Below is a small trained network, with its code and all its weights. Each question gives an input and a class and asks what happens when units are switched off, that is, made to give their printed mean instead of their output.

import numpy as np


def w(rows, s, z=0):
    codes = np.array(rows[::2]) - 128.0
    scale = np.full(codes.shape[1], s)
    scale[-1] = z or s
    return codes * scale


def norm(h):
    return h / np.sqrt((h * h).mean(-1, keepdims=True) + 1e-5)


def f(y):
    return y / 2 * (1 + np.tanh(0.7978845608 * (y + 0.044715 * y**3)))


def log_softmax(a):
    a = a - a.max(-1, keepdims=True)
    return a - np.log(np.exp(a).sum(-1, keepdims=True))


def net(x, mask):
    res = np.array(x, float).reshape(1, 3) / 4 @ E
    u = 0
    for l in range(2):
        y = f(norm(res) @ A[l][:, :-1].T + A[l][:, -1])
        res = res + np.where(mask[u : u + 6], y, B[l][:, -1]) @ B[l][:, :-1]
        u += 6
    return log_softmax(norm(res)[-1] @ U[:, :-1].T + U[:, -1])


A, B = {}, {}
E = w([
[78,214,73,125,127,187,62,195,165],'x0',
[223,200,58,90,95,175,116,25,168],'x1',
[7,55,8,164,56,99,241,161,2],'x2',
],0.0049)
A[0] = w([
[200,122,21,110,46,184,175,63,61,117],'L0N0',
[107,194,24,97,103,167,106,116,53,137],'L0N1',
[156,96,61,112,85,165,237,116,99,252],'L0N2',
[1,52,122,161,75,135,186,123,77,41],'L0N3',
[104,111,108,167,212,147,132,196,58,86],'L0N4',
[39,134,200,102,112,93,102,171,160,158],'L0N5',
],0.0055,0.0027)
B[0] = w([
[189,49,164,94,52,151,68,36,139,238],'L0N0',
[169,84,132,192,103,123,55,81,169,218],'L0N1',
[194,93,152,72,94,148,113,180,114,251],'L0N2',
[94,254,72,206,148,112,126,118,108,255],'L0N3',
[122,105,76,144,102,118,187,87,114,169],'L0N4',
[149,145,176,103,71,97,180,117,129,177],'L0N5',
],0.0089,0.0053)
A[1] = w([
[154,184,149,36,160,185,95,175,188,30],'L1N0',
[128,121,83,107,128,184,115,136,83,159],'L1N1',
[141,123,160,82,141,141,175,34,131,180],'L1N2',
[193,167,222,162,120,159,216,164,254,192],'L1N3',
[157,204,166,174,88,181,79,184,139,132],'L1N4',
[74,146,81,121,67,109,147,189,156,9],'L1N5',
],0.0064,0.0012)
B[1] = w([
[47,160,55,185,163,183,227,100,188,222],'L1N0',
[143,154,79,160,126,206,80,73,227,142],'L1N1',
[150,67,106,160,15,80,124,161,53,177],'L1N2',
[83,98,100,76,252,150,110,139,159,255],'L1N3',
[73,153,109,53,108,195,205,122,144,216],'L1N4',
[180,2,97,184,170,41,113,172,122,164],'L1N5',
],0.0069,0.0046)
U = w([
[82,153,19,186,51,115,123,182,104,64],'0',
[64,248,105,57,209,251,177,161,225,248],'1',
[90,35,191,50,250,72,121,185,168,168],'2',
[115,203,161,216,104,31,215,199,2,111],'3',
[132,180,16,86,81,150,48,66,207,128],'4',
[85,200,148,94,120,160,69,174,97,3],'5',
[242,86,164,111,12,182,77,105,74,253],'6',
],0.0063,0.0027)

Each question gives the input, the list of numbers given to net, and the class t.
The units are the neurons (one row each of A and B). Each row of codes is followed by its name. A weight is (code - 128) times the scale printed after its matrix; where a second scale follows, it is the last column's (A, B and U).
mask holds one flag per neuron, layer by layer. A switched-off neuron (its flag False) gives its mean, the last column of its row in B, instead of its output. The means were averaged over made-up inputs and are rounded, as every weight is.
A unit's drop is (log p(t) with every unit on - log p(t) with that unit switched off) / (log p(t) with every unit on - log p(t) with every unit switched off).
The circuit of an input: a set's keep is (log p(t) with only the set's units on - log p(t) with every unit switched off) / (log p(t) with every unit on - log p(t) with every unit switched off). Starting from all 12 units, units are removed one at a time, each time the one whose removal leaves the highest keep (on an exact tie, the one counted first), for as long as the keep stays at least 0.8.
circuit, biggest first: the units of the circuit, biggest drop first
most important unit: the unit with the biggest drop
top k neurons: the k neurons with the biggest drops, biggest first
top k neurons in layer l: the k neurons of layer l with the biggest drops, biggest first
drop when u is switched off: that unit's drop, to one decimal
input [7,7,4], class 6: circuit, biggest first : L0N0, L0N3
input [8,4,1], class 6: most important unit : L0N1
input [-2,-3,-7], class 1: top 2 neurons in layer 1 : L1N0, L1N5
input [-7,-1,-4], class 2: circuit, biggest first : L0N0, L1N3
input [5,8,-7], class 1: circuit, biggest first : L0N0, L1N0, L1N4
input [-5,-1,-1], class 2: top 3 neurons : L0N0, L0N3, L0N4
input [-8,0,-8], class 2: circuit, biggest first : L0N3, L0N0, L1N3
input [4,8,1], class 6: circuit, biggest first : L0N0, L0N3
input [6,2,-1], class 1: circuit, biggest first : L0N0, L1N4
input [-5,2,-7], class 1: circuit, biggest first : L0N0, L0N1
input [6,-6,-2], class 2: circuit, biggest first : L0N3, L0N5, L1N3
input [-2,-2,-1], class 2: top 3 neurons : L0N0, L1N3, L0N3
input [-8,-3,0], class 3: circuit, biggest first : L0N0, L1N3
input [7,3,1], class 6: top 2 neurons : L0N1, L0N3
input [-4,2,7], class 6: circuit, biggest first : L0N0
input [-1,-3,-2], class 2: circuit, biggest first : L0N0, L0N3
input [-8,-8,-2], class 3: top 2 neurons : L0N2, L0N0
input [-4,0,-3], class 2: top 2 neurons in layer 0 : L0N3, L0N0
input [7,-6,2], class 3: top 2 neurons in layer 0 : L0N5, L0N0
input [-4,4,8], class 6: circuit, biggest first : L0N0
input [-4,0,-2], class 2: top 3 neurons : L0N0, L0N3, L1N3
input [8,-5,-2], class 2: top 3 neurons in layer 1 : L1N5, L1N3, L1N1
input [-5,5,-8], class 1: top 3 neurons in layer 1 : L1N0, L1N3, L1N5
input [3,8,8], class 6: top 2 neurons in layer 0 : L0N0, L0N2
input [1,8,2], class 6: drop when L0N0 is switched off : 0.1
input [1,1,-1], class 1: drop when L0N0 is switched off : 1.2
input [-2,6,-8], class 1: drop when L0N0 is switched off : 0.3
input [-4,-2,3], class 3: drop when L0N3 is switched off : 0.5
input [4,-8,3], class 3: top neuron : L0N5
